Here is a tiny trained network, its code and every weight. The questions are about switching its units off for an input and a class, where a switched-off unit gives its printed mean instead of its output.

import numpy as np


def w(rows, s, z=0):
    codes = np.array(rows[::2]) - 128.0
    scale = np.full(codes.shape[1], s)
    scale[-1] = z or s
    return codes * scale


def f(y):
    return np.maximum(y, 0)


def log_softmax(a):
    a = a - a.max(-1, keepdims=True)
    return a - np.log(np.exp(a).sum(-1, keepdims=True))


def net(x, mask):
    res = np.array(x, float).reshape(1, 7) / 4 @ E
    y = f(res @ A[0][:, :-1].T + A[0][:, -1])
    res = res + np.where(mask, y, B[0][:, -1]) @ B[0][:, :-1]
    return log_softmax(res[-1] @ U[:, :-1].T + U[:, -1])


A, B = {}, {}
E = w([
[29,109,118,96,79,203,186,120,154],'x0',
[122,13,211,104,158,123,118,193,154],'x1',
[153,115,80,23,216,93,141,131,114],'x2',
[149,131,154,130,166,238,122,92,162],'x3',
[87,179,142,175,171,170,54,201,43],'x4',
[104,143,231,106,121,130,1,141,198],'x5',
[104,156,129,123,213,101,191,162,168],'x6',
],0.0084)
A[0] = w([
[121,240,179,126,167,180,135,111,183,164],'neuron 1',
[183,32,199,141,52,161,115,148,154,207],'neuron 2',
[72,190,110,174,195,118,149,37,133,194],'neuron 3',
[49,190,192,39,77,56,130,130,173,172],'neuron 4',
[77,25,117,102,133,143,203,144,103,78],'neuron 5',
[234,126,202,98,152,61,123,32,172,135],'neuron 6',
[123,167,126,82,176,103,119,171,120,216],'neuron 7',
[127,87,140,237,94,126,125,119,83,255],'neuron 8',
[135,147,109,93,173,96,74,219,114,234],'neuron 9',
[143,201,102,98,219,150,171,105,146,111],'neuron 10',
[61,192,145,99,116,213,149,160,116,215],'neuron 11',
[201,156,144,172,202,100,152,150,103,212],'neuron 12',
[194,29,200,114,181,113,161,77,209,160],'neuron 13',
[122,102,176,143,74,135,118,2,39,175],'neuron 14',
[235,117,126,88,176,133,122,22,193,101],'neuron 15',
],0.0065,0.0026)
B[0] = w([
[165,176,2,157,118,191,112,183,71,211],'neuron 1',
[214,123,165,124,143,114,97,145,173,239],'neuron 2',
[211,147,105,152,47,185,101,197,27,213],'neuron 3',
[141,106,218,157,176,60,63,194,89,212],'neuron 4',
[101,104,96,112,113,162,212,101,116,211],'neuron 5',
[142,174,59,174,57,125,131,149,134,239],'neuron 6',
[149,151,136,140,209,147,112,151,125,213],'neuron 7',
[121,84,171,152,146,98,198,180,49,229],'neuron 8',
[156,130,186,133,183,143,84,137,139,238],'neuron 9',
[89,155,139,78,155,119,112,244,137,219],'neuron 10',
[204,114,108,96,127,202,227,170,67,213],'neuron 11',
[140,42,71,160,164,82,108,180,96,242],'neuron 12',
[115,146,54,144,97,104,159,228,110,254],'neuron 13',
[121,185,146,185,88,121,182,197,60,210],'neuron 14',
[123,126,123,119,105,119,199,93,110,233],'neuron 15',
],0.0069,0.0063)
U = w([
[80,118,148,60,200,227,146,73,177,31],'0',
[102,83,253,98,218,66,44,161,135,232],'1',
[189,164,101,184,37,169,178,144,110,171],'2',
[63,129,106,69,79,10,87,76,254,4],'3',
],0.0075,0.0022)

Each question gives the input, the list of numbers given to net, and the class t.
The units are the neurons (one row each of A and B). Each row of codes is followed by its name. A weight is (code - 128) times the scale printed after its matrix; where a second scale follows, it is the last column's (A, B and U).
mask holds one flag per neuron, in row order. A switched-off neuron (its flag False) gives its mean, the last column of its row in B, instead of its output. The means were averaged over made-up inputs and are rounded, as every weight is.
A unit's drop is (log p(t) with every unit on - log p(t) with that unit switched off) / (log p(t) with every unit on - log p(t) with every unit switched off).
The circuit of an input: a set's keep is (log p(t) with only the set's units on - log p(t) with every unit switched off) / (log p(t) with every unit on - log p(t) with every unit switched off). Starting from the 12 units with the biggest drops (on a tie, the unit counted first), units are removed one at a time, each time the one whose removal leaves the highest keep (on an exact tie, the one counted first), for as long as the keep stays at least 0.8.
circuit, biggest first: the units of the circuit, biggest drop first
most important unit: the unit with the biggest drop
top k neurons: the k neurons with the biggest drops, biggest first
drop when u is switched off: that unit's drop, to one decimal
input [3,1,5,7,7,3,2], class 0: top 3 neurons -> [neuron 11; neuron 4; neuron 1]
input [-2,-5,4,-2,6,4,-3], class 1: circuit, biggest first -> [neuron 9; neuron 6]
input [-2,-6,5,-4,-7,3,-1], class 3: circuit, biggest first -> [neuron 11; neuron 1]
input [-8,1,5,0,-6,3,-4], class 2: circuit, biggest first -> [neuron 6]
input [1,1,6,-2,0,-7,8], class 1: circuit, biggest first -> [neuron 10; neuron 6]
input [0,-7,8,-6,6,-7,8], class 1: top 2 neurons -> [neuron 10; neuron 9]
input [-5,3,8,-2,-8,3,1], class 3: circuit, biggest first -> [neuron 6; neuron 3; neuron 11]
input [-5,-8,4,-7,-5,4,-3], class 3: top 2 neurons -> [neuron 11; neuron 1]
input [4,8,3,6,-4,6,-3], class 2: top 2 neurons -> [neuron 13; neuron 6]
input [-7,2,-3,0,-5,7,1], class 2: top 4 neurons -> [neuron 6; neuron 13; neuron 15; neuron 10]
input [-3,8,7,7,-8,4,-1], class 2: drop when neuron 13 is switched off -> 0.3
input [-1,8,-1,-7,1,-6,-3], class 1: drop when neuron 11 is switched off -> 0.2
input [-1,8,-6,-8,3,-5,-2], class 1: drop when neuron 8 is switched off -> 0.1
input [5,2,6,-5,-5,2,-2], class 3: most important unit -> neuron 8
